Here is a tiny trained network, its code and every weight. The questions are about switching its units off for an input and a class, where a switched-off unit gives its printed mean instead of its output.

import numpy as np


def w(rows, s, z=0):
    codes = np.array(rows[::2]) - 128.0
    scale = np.full(codes.shape[1], s)
    scale[-1] = z or s
    return codes * scale


def norm(h):
    return h / np.sqrt((h * h).mean(-1, keepdims=True) + 1e-5)


def f(y):
    return np.maximum(y, 0)


def log_softmax(a):
    a = a - a.max(-1, keepdims=True)
    return a - np.log(np.exp(a).sum(-1, keepdims=True))


def net(x, mask):
    res = np.array(x, float).reshape(1, 4) / 4 @ E
    u = 0
    for l in range(3):
        y = f(norm(res) @ A[l][:, :-1].T + A[l][:, -1])
        res = res + np.where(mask[u : u + 6], y, B[l][:, -1]) @ B[l][:, :-1]
        u += 6
    return log_softmax(norm(res)[-1] @ U[:, :-1].T + U[:, -1])


A, B = {}, {}
E = w([
[135,199,51,181,86],'x0',
[122,131,130,125,136],'x1',
[184,126,110,86,100],'x2',
[7,113,82,75,95],'x3',
],0.011)
A[0] = w([
[129,250,88,125,108,95],'0.n0',
[191,173,180,234,140,28],'0.n1',
[135,222,118,137,73,30],'0.n2',
[81,217,130,254,114,5],'0.n3',
[94,130,188,163,205,61],'0.n4',
[128,161,153,167,113,53],'0.n5',
],0.0079,0.0028)
B[0] = w([
[144,145,83,203,191,230],'0.n0',
[144,100,173,88,127,254],'0.n1',
[110,55,54,94,170,191],'0.n2',
[155,133,237,86,1,225],'0.n3',
[136,49,57,139,188,199],'0.n4',
[176,91,112,158,44,149],'0.n5',
],0.0071,0.0041)
A[1] = w([
[174,189,180,174,20,231],'1.n0',
[165,121,158,254,120,160],'1.n1',
[176,83,177,128,190,59],'1.n2',
[153,94,177,119,212,208],'1.n3',
[119,157,151,151,184,4],'1.n4',
[128,171,59,68,132,173],'1.n5',
],0.0099,0.0026)
B[1] = w([
[158,167,156,2,208,240],'1.n0',
[145,113,80,138,166,223],'1.n1',
[131,157,61,213,97,231],'1.n2',
[114,171,194,105,34,254],'1.n3',
[98,163,130,181,137,133],'1.n4',
[119,38,141,202,14,191],'1.n5',
],0.0088,0.0062)
A[2] = w([
[158,107,163,149,129,33],'2.n0',
[166,150,43,158,113,7],'2.n1',
[109,138,139,142,205,55],'2.n2',
[161,128,174,107,141,167],'2.n3',
[77,131,146,160,134,93],'2.n4',
[144,101,178,250,144,13],'2.n5',
],0.012,0.0016)
B[2] = w([
[222,201,71,79,84,193],'2.n0',
[103,254,127,227,223,207],'2.n1',
[147,144,131,218,124,145],'2.n2',
[98,137,29,138,60,252],'2.n3',
[75,205,150,80,186,190],'2.n4',
[152,30,8,183,87,224],'2.n5',
],0.0088,0.0043)
U = w([
[115,59,20,213,55,255],'0',
[183,155,81,97,147,19],'1',
[1,96,189,53,128,145],'2',
[33,190,96,119,97,214],'3',
[130,125,92,114,27,85],'4',
[161,175,90,188,220,5],'5',
[59,52,166,59,27,154],'6',
],0.0095,0.0018)

Each question gives the input, the list of numbers given to net, and the class t.
The units are the neurons (one row each of A and B). Each row of codes is followed by its name. A weight is (code - 128) times the scale printed after its matrix; where a second scale follows, it is the last column's (A, B and U).
mask holds one flag per neuron, layer by layer. A switched-off neuron (its flag False) gives its mean, the last column of its row in B, instead of its output. The means were averaged over made-up inputs and are rounded, as every weight is.
A unit's drop is (log p(t) with every unit on - log p(t) with that unit switched off) / (log p(t) with every unit on - log p(t) with every unit switched off).
The circuit of an input: a set's keep is (log p(t) with only the set's units on - log p(t) with every unit switched off) / (log p(t) with every unit on - log p(t) with every unit switched off). Starting from the 12 units with the biggest drops (on a tie, the unit counted first), units are removed one at a time, each time the one whose removal leaves the highest keep (on an exact tie, the one counted first), for as long as the keep stays at least 0.8.
units of the circuit, in order: the units of the circuit, biggest drop first
most important unit: the unit with the biggest drop
top k neurons: the k neurons with the biggest drops, biggest first
k most important neurons of layer l: the k neurons of layer l with the biggest drops, biggest first
drop when u is switched off: that unit's drop, to one decimal
input [3,7,-8,-6], class 1: 2 most important neurons of layer 0	[0.n3; 0.n1]
input [0,6,-6,-5], class 0: most important unit	0.n4
input [-7,-1,0,-1], class 0: 2 most important neurons of layer 1	[1.n2; 1.n0]
input [7,7,-6,0], class 1: units of the circuit, in order	[0.n3; 1.n0; 1.n3]
input [2,2,1,0], class 5: 2 most important neurons of layer 2	[2.n1; 2.n3]
input [6,-4,-1,-1], class 1: top 3 neurons	[0.n3; 1.n0; 1.n2]
input [6,1,1,-3], class 5: top 3 neurons	[0.n0; 1.n3; 1.n1]
input [-2,2,-4,3], class 2: top 2 neurons	[1.n2; 2.n3]
input [3,0,6,-2], class 5: units of the circuit, in order	[2.n1; 1.n3]
input [3,-4,-4,-3], class 1: units of the circuit, in order	[1.n0; 0.n3]
input [7,-5,-1,-5], class 1: 3 most important neurons of layer 0	[0.n3; 0.n1; 0.n4]
input [1,-5,5,-2], class 5: top 2 neurons	[0.n3; 2.n1]
input [-3,-4,-8,0], class 0: top 2 neurons	[2.n5; 1.n0]
input [4,1,-2,-6], class 1: most important unit	1.n0
input [2,-1,-3,-1], class 1: 2 most important neurons of layer 0	[0.n3; 0.n0]
input [-3,-5,-2,-7], class 0: top 2 neurons	[2.n5; 1.n2]
input [-3,5,-7,0], class 0: top 3 neurons	[2.n5; 1.n0; 0.n4]
input [8,-5,1,0], class 5: top 2 neurons	[2.n1; 0.n0]
input [7,7,6,-3], class 5: 2 most important neurons of layer 0	[0.n0; 0.n2]
input [8,-7,8,-3], class 5: most important neuron of layer 0	[0.n0]
input [3,-1,8,-1], class 5: top 2 neurons	[2.n1; 1.n3]
input [-4,-5,0,-5], class 0: 2 most important neurons of layer 0	[0.n3; 0.n4]
input [-6,-5,-8,-3], class 0: drop when 2.n5 is switched off	0.5
input [-3,2,-6,-6], class 0: drop when 1.n0 is switched off	0.0
input [7,-2,-8,-4], class 1: drop when 1.n0 is switched off	0.9
